In the rows, zero is written as 128.
Known rows:
vistos: [111 116 141 145 142 140 116 104 125 134 130 137  95 121 158 132 151 139
 140 156 161 167 129 134 154 131 129 106 128 139 124 142 117 122 114 136
 122 126]
nutrun: [114 129 160  95 135 123 133 112 136 120 128 115 118 119 123 115 148 137
 139 187 157 164 151 109 133 115 142 106 141 155 135 116 139 135 115  93
 118 128]
toklal: [107 109 118 150 146 153 125 159 109 131 107 102  93 128 149 142 167 141
 177 172 158 150 140 124 148 115 132 120 150 122 120 150 128 126 134 132
 125 121]
tramen: [110 116 137 139 144 147 125 130 123 130 115 117 100 125 151 130 160 145
 168 167 157 153 147 119 151 124 134 113 140 141 121 134 130 133 131 101
 121 120]
lupiple: [118 114 138 117 127 158 138 119 109 109 125  89 135 168 108 121 147 158
 111 173 160 140  83 115 156 132 125 110 124 134 125 134 120 161 121 212
 118 135]
paluman: [117 105 142 124 131 155 128 100  99 118 127 102 111 162 128 125 156 163
 143 151 163 138 103 121 162 126 133 108 125 134 122 152 127 154 127 198
 119 132]
fupo: [111 126 137 131 141 149 135 147 133 122 114 105 124 130 131 126 150 140
 137 188 153 155 128 112 145 130 126 114 139 142 124 116 123 140 124 111
 119 122]
kule: [114 125 126 139 143 155 131 145 141 126 129 130 121 132 142 129 151 139
 118 184 154 163 111 119 147 141 117 112 127 142 125 116 110 138 110 164
 119 125]
brika: [108 116 148 139 140 134 120 113 115 131 113 108  99 119 147 131 151 139
 161 161 159 159 145 127 151 119 138 109 143 136 123 143 131 123 129  86
 123 123]
detun: [108 130 126 122 138 147 133 171 137 123 119 123 139 124 141 129 156 131
 120 188 152 155 130 114 147 134 127 119 127 142 130 113 137 132 141 131
 120 116]
vudil: [115 124 131 128 133 164 134 134 114 132 136 110  98 115 135 119 122 154
 170 132 150 142 123 111 152 132 141 118 140 134 138 166 106 146 133 176
 120 121]
skituler: [109 125 147 129 138 136 130 127 125 122 113  97 123 126 128 126 140 134
 129 183 156 160 125 119 145 126 130 109 139 138 126 125 124 131 122  98
 122 125]
rifli: [108 117 151 135 140 133 120 107 114 130 117 110 101 121 147 129 148 140
 159 159 160 157 145 126 152 120 139 108 140 139 124 144 131 125 128  89
 123 123]
nokabek: [112 125 135 114 137 149 141 140 111 115 131  91 140 153 125 121 126 148
 124 178 154 137 110 104 152 140 130 116 123 137 129 140 116 143 117 181
 118 126]
plaflu: [110 118 158 139 140 136 123  98 113 129 109 104 101 122 143 129 144 138
 158 159 157 152 134 125 150 124 137 106 137 142 121 142 134 121 136  57
 121 123]
zulek: [110 129 128 106 134 146 139 159 114 116 136 107 153 147 134 123 131 140
 108 177 153 136 111 106 154 143 131 121 112 138 134 137 129 136 132 197
 119 120]
nesu: [109 126 149 114 134 134 135 119 103 115 130  79 141 147 122 120 113 144
 117 170 157 142 113 111 154 135 135 112 125 134 129 147 116 136 116 159
 121 128]
flubu: [109 125 148 129 138 136 130 127 125 122 113  96 123 125 127 126 139 134
 129 182 156 160 126 119 145 125 131 110 140 139 126 125 124 130 122  98
 122 125]
sukitom: [101 130 155 138 134 126 123 129 130 122 105  80 142 120 134 117 131 142
 130 175 156 167 159 117 164 128 132 109 150 141 123 110 119 147 125  50
 122 116]
dosidra: [116 116 139 133 132 158 132 131 131 117 109 103 121 145 116 126 169 149
 124 184 158 157 102 121 150 123 121 109 139 139 122 111 127 156 129 143
 119 130]

Facts:
badral Ω:draple τ:a
bagre Ψ:lodepam Ω:zepler τ:b
beflimu τ:a
belo Ψ:doduk Ω:zuzan τ:b
bifo Ψ:stubrir τ:b
bimaba Ω:klamur τ:b
bovas τ:b
brado Ψ:fupo τ:a
braklon Ψ:trebo Ω:skotin τ:b
bregre Ψ:detun τ:a
bresto Ω:tuplan τ:a
brika Ψ:refem τ:b
briklak Ω:lebrok τ:b
brinu Ω:plokis τ:a
bripla Ψ:kera τ:a
briso Ψ:brole Ω:badral τ:a
britrel Ψ:kuni τ:a
brodam Ω:fatrus τ:b
brodru Ω:siskupek τ:b
brole Ω:lodepam τ:b
brukim Ψ:vuvapa τ:b
brustin Ψ:disal τ:a
bugra Ψ:vutuk Ω:vudrim τ:a
dabun Ψ:brinu Ω:debrelen τ:a
daskudrur Ψ:mesam Ω:nukagi τ:a
debrelen Ψ:trostek Ω:kadrano τ:a
desin Ω:skole τ:a
detun Ψ:bifo Ω:bugra τ:a
dezupo Ω:briklak τ:a
dibrin Ψ:timo τ:b
disal Ω:tivur τ:a
disi Ψ:ruklu Ω:fistegral τ:b
doduk Ω:ledra τ:a
doklis Ω:toklal τ:b
donam Ω:kuni τ:a
dosidra Ψ:graruk Ω:ninodus τ:a
draple Ψ:zareklu Ω:votun τ:b
drasek Ω:plofluflen τ:b
dreder Ω:trufas τ:b
drubrar Ψ:briklak Ω:vukugro τ:b
drudraso Ψ:vipem τ:a
drustok Ψ:vukugro Ω:stini τ:a
dubran Ψ:skole Ω:flidakek τ:a
fanari Ω:grobri τ:a
fastu Ω:keploral τ:b
fatrus Ψ:stini Ω:kule τ:a
fazu Ψ:toklal τ:b
fibelu Ω:losi τ:a
fistegral Ψ:rodrul Ω:graska τ:b
flano Ψ:flidramom τ:a
flatrer Ψ:flofo τ:a
flidakek Ψ:rinogres Ω:brustin τ:b
flidramom τ:a
flitral Ω:pluskor τ:a
floflem Ψ:kigris Ω:klisor τ:b
flofo Ω:dezupo τ:a
flubu Ψ:leril τ:a
flutel Ω:floflem τ:b
fogen Ψ:klibe τ:b
fupo Ψ:vivimul Ω:stetro τ:a
gamufel Ω:zorol τ:a
gikam Ψ:nefis τ:a
goflugi Ψ:zekudri τ:a
graflor Ψ:stogres τ:a
graruk τ:b
graska Ω:tretal τ:a
gremor Ω:leril τ:a
grenu Ψ:kozitros τ:a
gridrolil Ψ:brodam Ω:bresto τ:a
grobri Ω:ronur τ:b
groflor τ:b
groni Ω:briso τ:b
gruni Ψ:brika Ω:klavem τ:a
gruvar Ψ:dubran τ:a
gulor Ψ:drudraso Ω:flatrer τ:a
guploskos Ψ:dibrin τ:b
gustel Ω:tramen τ:a
kadrano Ψ:pofluskul Ω:padek τ:a
keploral Ω:rukla τ:a
kera Ψ:rotre Ω:vudil τ:a
kigris Ψ:ninodus Ω:refem τ:a
klamur Ψ:gruni Ω:dosidra τ:a
klavem Ψ:grenu Ω:nefis τ:a
klemi Ω:britrel τ:b
klibe Ψ:fatrus Ω:drudraso τ:b
klisor Ψ:mevisik τ:b
klivogro Ω:bovas τ:b
klona Ψ:debrelen τ:b
klubrol Ψ:pedu τ:a
kluskul Ω:beflimu τ:b
kozitros Ψ:rutrim τ:a
kule Ψ:siskupek Ω:klibe τ:a
kuli Ψ:gruvar Ω:rutrim τ:a
kuni Ψ:zorol Ω:desin τ:a
laflun Ψ:dabun Ω:klemi τ:a
lebrok Ψ:vokim Ω:bimaba τ:a
ledra Ω:kigris τ:a
leril Ψ:vebades Ω:zareklu τ:b
leskozi Ψ:gikam τ:b
lidrin Ω:gremor τ:b
liki τ:a
lodepam Ψ:bugra Ω:donam τ:b
losi Ω:lidrin τ:a
lotas Ψ:klona Ω:mamul τ:a
lupiple Ω:skoster τ:a
mamul Ω:brodam τ:a
mesam Ψ:votrodo τ:b
mevisik Ψ:plepla Ω:skapu τ:a
mimefir τ:a
misum Ψ:goflugi Ω:fupo τ:a
mudekek Ω:drustok τ:a
mufen Ψ:kadrano Ω:mudekek τ:b
nazubim Ψ:niskol Ω:plogre τ:b
nefis Ψ:skistis Ω:zulek τ:a
nesu τ:a
ninodus Ψ:flano Ω:lupiple τ:a
niskol Ψ:peklor τ:b
nokabek Ω:misum τ:a
nukagi τ:a
nutrun Ψ:plitros τ:a
padek Ψ:sukitom Ω:mevisik τ:a
paluman Ω:disi τ:b
pedu τ:a
peklor Ψ:leskozi τ:a
pibros Ψ:keploral Ω:brado τ:a
plaflu Ψ:drasek τ:b
plepla Ψ:kule τ:a
plesto Ψ:mufen τ:b
plikli Ψ:padek Ω:gamufel τ:a
plitros Ψ:plesto τ:b
plofluflen Ψ:lebrok Ω:ruflaflil τ:a
plogre Ω:paluman τ:a
plokis Ψ:bripla Ω:dreder τ:a
pluskor Ψ:tivur τ:a
pofluskul Ψ:zepler τ:b
pogru Ω:flofo τ:b
refem Ψ:plofluflen Ω:kera τ:a
renek Ψ:kuli Ω:plikli τ:a
rifli Ψ:fastu τ:b
rinogres Ψ:samur τ:a
riska Ψ:trekavo τ:a
rodrul Ψ:gridrolil Ω:zastavus τ:a
ronur Ψ:votun Ω:belo τ:a
rotre Ψ:vistos τ:a
ruflaflil Ψ:ronur Ω:stogres τ:b
rukla Ψ:plokis Ω:braklon τ:a
ruklu Ψ:plikli τ:a
rutrim Ψ:nazubim Ω:mesam τ:a
samur Ψ:tepamo τ:a
segrostir τ:b
siskupek Ψ:rukla Ω:zoklak τ:a
sitrok Ψ:tramen τ:b
skapu Ω:rodrul τ:b
skare Ψ:fazu Ω:ruklu τ:a
skistis Ψ:plaflu τ:b
skituler Ψ:fogen τ:a
skole Ψ:nutrun Ω:doduk τ:b
skoster Ω:nazubim τ:a
skotin Ω:vebades τ:a
sople Ψ:flutel Ω:daskudrur τ:b
stetro Ω:segrostir τ:a
stini τ:a
stogres Ψ:belo Ω:brodru τ:a
stubrir Ψ:briso τ:a
sukitom Ψ:lotas τ:a
tepamo τ:a
timo Ψ:gulor Ω:kuli τ:b
tivur Ψ:sitrok τ:b
toklal Ψ:laflun Ω:gridrolil τ:b
toklu Ψ:sople τ:a
tralem Ψ:nesu τ:a
tramen Ψ:klubrol Ω:nokabek τ:b
trebo Ψ:tuklil τ:a
trekavo Ψ:tubrin τ:b
tretal Ω:timo τ:a
trostek Ψ:drustok τ:b
trufas Ω:venam τ:b
tubrin Ψ:flatrer τ:b
tuklil Ψ:liki τ:b
tuplan Ω:pibros τ:a
vadrol Ψ:braklon τ:a
vebades Ψ:dosidra Ω:detun τ:a
venam Ω:brole τ:b
vipem Ψ:renek τ:a
vistos Ψ:draple τ:b
vivimul Ψ:kluskul τ:a
vokim τ:a
votrodo Ψ:losi Ω:disal τ:b
votun Ψ:mimefir Ω:laflun τ:a
vudil Ω:dabun τ:b
vudrim Ω:skare τ:b
vukugro Ψ:tralem Ω:flitral τ:a
vutuk Ψ:brukim Ω:flutel τ:b
vuvapa τ:a
zaflil Ψ:vadrol τ:b
zareklu Ψ:groflor Ω:bagre τ:a
zastavus τ:b
zekudri Ψ:brustin τ:a
zepler Ψ:gustel Ω:mufen τ:b
ziron Ω:lotas τ:b
zoklak τ:a
zorol Ψ:skare Ω:groni τ:b
zulek Ω:fanari τ:a
zuzan Ω:klivogro τ:a

Rows:
No name comes twice in this set of rows, the named rows included.
[108 129 128 123 138 147 133 169 135 123 118 120 137 124 140 128 156 132
 122 187 152 155 129 114 147 133 127 119 129 142 129 113 136 133 139 127
 120 117] | bugra
[110 118 138 118 138 141 129 123 100 124 135 109 121 144 148 125 135 149
 146 153 158 136 129 114 159 134 140 115 119 137 129 159 130 131 130 173
 120 122] | klivogro
[ 99 121 159 145 136 122 112 110 120 129 106  90 121 114 153 120 140 148
 160 152 160 166 184 124 173 123 141 107 151 142 119 126 126 143 131  30
 124 113] | klona
[115 138 146 105 150 132 130 114 127 124 131 138  99 121 146 124 162 144
 204 165 158 157 190 105 131 104 158 108 142 164 124 122 125 137 123  94
 121 129] | skole
[108 121 130 128 140 144 123 149 126 131 121 135 114 121 159 131 164 137
 151 165 156 153 149 121 154 128 135 117 128 143 127 131 143 127 144 118
 121 115] | belo
[113 137 128 138 139 164 137 161 140 128 114 109 112 106 124 125 139 139
 156 169 147 160 128 111 138 125 132 117 153 140 131 121 103 146 132 117
 122 122] | refem
[115 107 143 141 134 154 121 111 122 125 109 114  99 139 136 128 177 155
 157 161 161 156 127 128 158 117 129 106 141 140 118 127 133 153 133 124
 120 127] | disi
[109 121 148 133 138 134 130 130 124 122 111  90 121 127 128 128 138 133
 135 186 156 159 129 119 145 125 130 110 144 134 126 130 123 127 120 103
 122 125] | britrel
[115 108 139 123 132 152 128 107 100 119 129 104 113 158 132 125 151 160
 145 152 161 137 110 119 162 128 134 110 124 135 124 154 127 149 127 191
 119 129] | bimaba
[116 118 138 117 132 154 139 126 109 111 127  89 137 163 114 121 139 155
 117 175 157 138  93 110 154 134 127 112 124 135 126 136 118 154 119 199
 118 131] | tretal
[110 121 137 111 139 131 134 146 119 122 117  97 110 122 122 130 155 132
 148 194 159 160 139 116 131 106 139 115 152 131 132 136 135 126 120 131
 123 129] | vipem
[105 128 151 131 136 131 127 130 127 123 111  92 132 121 131 123 137 135
 127 179 156 163 140 119 153 126 131 109 142 139 125 119 124 135 126  78
 122 121] | ruklu
[106 128 142 136 139 142 130 148 136 121 109  92 137 128 134 120 144 145
 138 183 154 160 148 111 157 131 128 113 146 143 122 107 120 151 125  81
 120 117] | vukugro

The same nodes again, as new rows of numbers:
Known rows:
mevisik: [134 131 156  68 173 168 141 179  88 161 169  75 130 107 147 147  91 116
 114 149  76 114  96 112 145 124 106 111 174 128 108 156 140  80 111]
tepamo: [108 157 131 148 105 121  65  82 125 124 143 100 137  96 140 152 104  85
 101 122 123 119  79  67 104 184 103 163 159 119 159 124 162 146 175]
plaflu: [153  98 114 102  78 107  66 122 142  93 135 104 147  99 142 154 156 111
 120 116  93  96 116  90 150 131 102 138  96 150 130 147 171 132 157]
brukim: [126 101 107 116  90 108  57 126 117 119 143 110 134  90 128 142 132 107
 138 116 106 102 127  82 135 129 119 126 113 145 146 135 150 122 137]
stogres: [118 125 143  82 126 147 144 142 128 151 145 129 125 134 149 157 116 118
 113 140  68 122 139 120 127 144 129 123 175 138 109 154 122 108 120]
britrel: [105 102 122 125  81 117  65 138 118 142 148 112 137  78 130 160 130 112
 121 129  76 103 105  78 119 150 142 128 147 126 126 141 157 148 134]
flano: [106 111 123 119  87 123  63 135 125 137 151 108 135  82 128 166 129 110
 118 119  78 114  96  79 129 150 132 131 147 131 137 147 149 145 139]
rifli: [126 107 108 119  90 106  56 120 118 116 142 110 133  90 125 141 131 105
 136 114 112 105 120  84 135 132 113 129 115 143 150 134 149 120 138]
tramen: [138 115 127  79 128 132 138 135 119 135 136 134 128 141 149 132 119 116
 134 139  91 112 169 122 134 121 118 117 142 152 119 141 125  85 118]
detun: [112 106 140  84 115 160 180 139 127 120 158 139 133 108 165 144 110  91
 103 122  77 144 150 109 143 117 140 141 188 145 121 175  97 126 120]
ziron: [141 166 134 111 145 130 137  79 121 121 126 124 127 155 159 119  90  88
 116 140 138 117 146 108 110 159  83 151 151 140 145 116 140  84 159]
ruklu: [ 97  95 109 121  79 140  54 139 134 152 157 106 118  93 137 150 144 114
 132 125  98 126  86  71 127 143 148 114 147 151 130 162 105 154 151]
lebrok: [118 131 134  84 133 157 138 150 130 163 133 145 139 169 134 167 122 111
 115 143  67 101 132 106 115 136 121 132 178 116 142 149 130 109 134]
plikli: [109 111 121  97 100 166 128 139 140 193 132 124  89 154 155 117 133 133
 133 171 105 118 113 116  98 154 138  91 176 155  70 161  62 117 139]
bimaba: [140 170 125 104 148 142 133  94 124 136 113 141 138 195 138 132 105  86
 119 137 134  96 139  98 101 145  73 157 154 114 177 119 140  81 165]
fanari: [113 158 150 115 132 158 184  80 128 107 148 130 133 120 177 130  81  63
  85 124 125 150 130  96 118 157 107 176 200 131 144 149 112 126 159]
klemi: [145 163 133 119 123 120 143  76 116 130 109 122 119 143 153 104  91  96
 113 151 143 100 140 120  90 167  75 144 152 126 115 110 141  85 150]
toklal: [131  81 121 110 145 128 160 150  91 155 142 164 153 132 175 121 104 103
 154 176  75  86 223  79 112 120 180 126 143 149 125 111 179 102 119]
klamur: [120 130 132  78 131 160 134 157 133 168 128 148 139 182 126 171 129 112
 116 139  64  96 128 105 115 130 117 132 177 109 151 153 127 105 133]
tivur: [127  94 104 112  85 106  55 135 117 121 145 112 135  88 124 143 136 113
 141 114  98 103 127  84 140 123 123 121 111 147 143 139 149 123 130]

Rows:
No name comes twice in this set of rows, the named rows included.
[141 148 150 101 177 140 146  91 109 126 133  85 118 148 161 110  85  85
 121 149 152 107 122  95 125 159  78 150 153 140 139 125 158  64 161] | skapu
[ 84  89  90 130  72 164  32 137 149 189 160  99  89 129 145 126 162 125
 156 145 130 136  65  59 115 149 163  87 148 177 119 173  49 160 176] | sukitom
[141 172 121 103 150 144 130 100 126 143 107 146 142 211 131 137 109  87
 122 136 131  88 136  95  96 142  68 157 153 106 189 118 141  79 170] | paluman
[ 51  53 143 145 106  80  84 126 107 146 142 143 123  66 101 172 108  93
 145 116  57  86 164  56 126 164 199 145 173 115 163 123 209 128  97] | drudraso
[155 161 133 111 107 129 104 138 133 116  94 166 118 151 149 171 107 116
 119 129  63 155 198 125 136 144 149  70 128 193 118 109 117  79 121] | lodepam
[148 191 136 125 131 128 125  78 129 111 104 148 125 160 162 137  84  89
 107 135 124 142 167 114 107 170 100 129 148 158 143  99 130  85 158] | dreder
[121  89 174  97 198 163 154 171  91 167 152  77 120 123 168 143  89 102
 131 177  80  97 121  67 144 153 158 116 171 144 108 138 195  76 137] | dabun
[119 121 142  84 128 148 144 146 126 155 146 133 131 134 153 156 115 116
 115 146  63 118 143 115 125 141 136 123 175 139 108 151 129 111 122] | plofluflen
[205 109 129  36 107 150 147 156 185  93  93 141 173 224 152 182 194 123
  92 142  48  62 137 122 154 109  65 156  93 129 126 167 181 106 181] | nazubim
[104  81  74 125  74 150  25 129 141 171 150 102  87 133 142 103 164 124
 177 141 157 126  91  63 122 128 148  82 114 192 128 162  48 136 173] | trostek
[132 150 153 129 128 145 119 158 121 144 107 166 129 140 165 189  94 111
 110 155  33 152 190  95 123 166 196  75 161 178 111 104 153 104 127] | kuni
[141  83 121 121 100 109 165 142  88 169 109 156 132 113 158  94 105 118
 142 193  85  54 201 113  76 135 149 109 143 125  61 103 172  99 102] | zorol

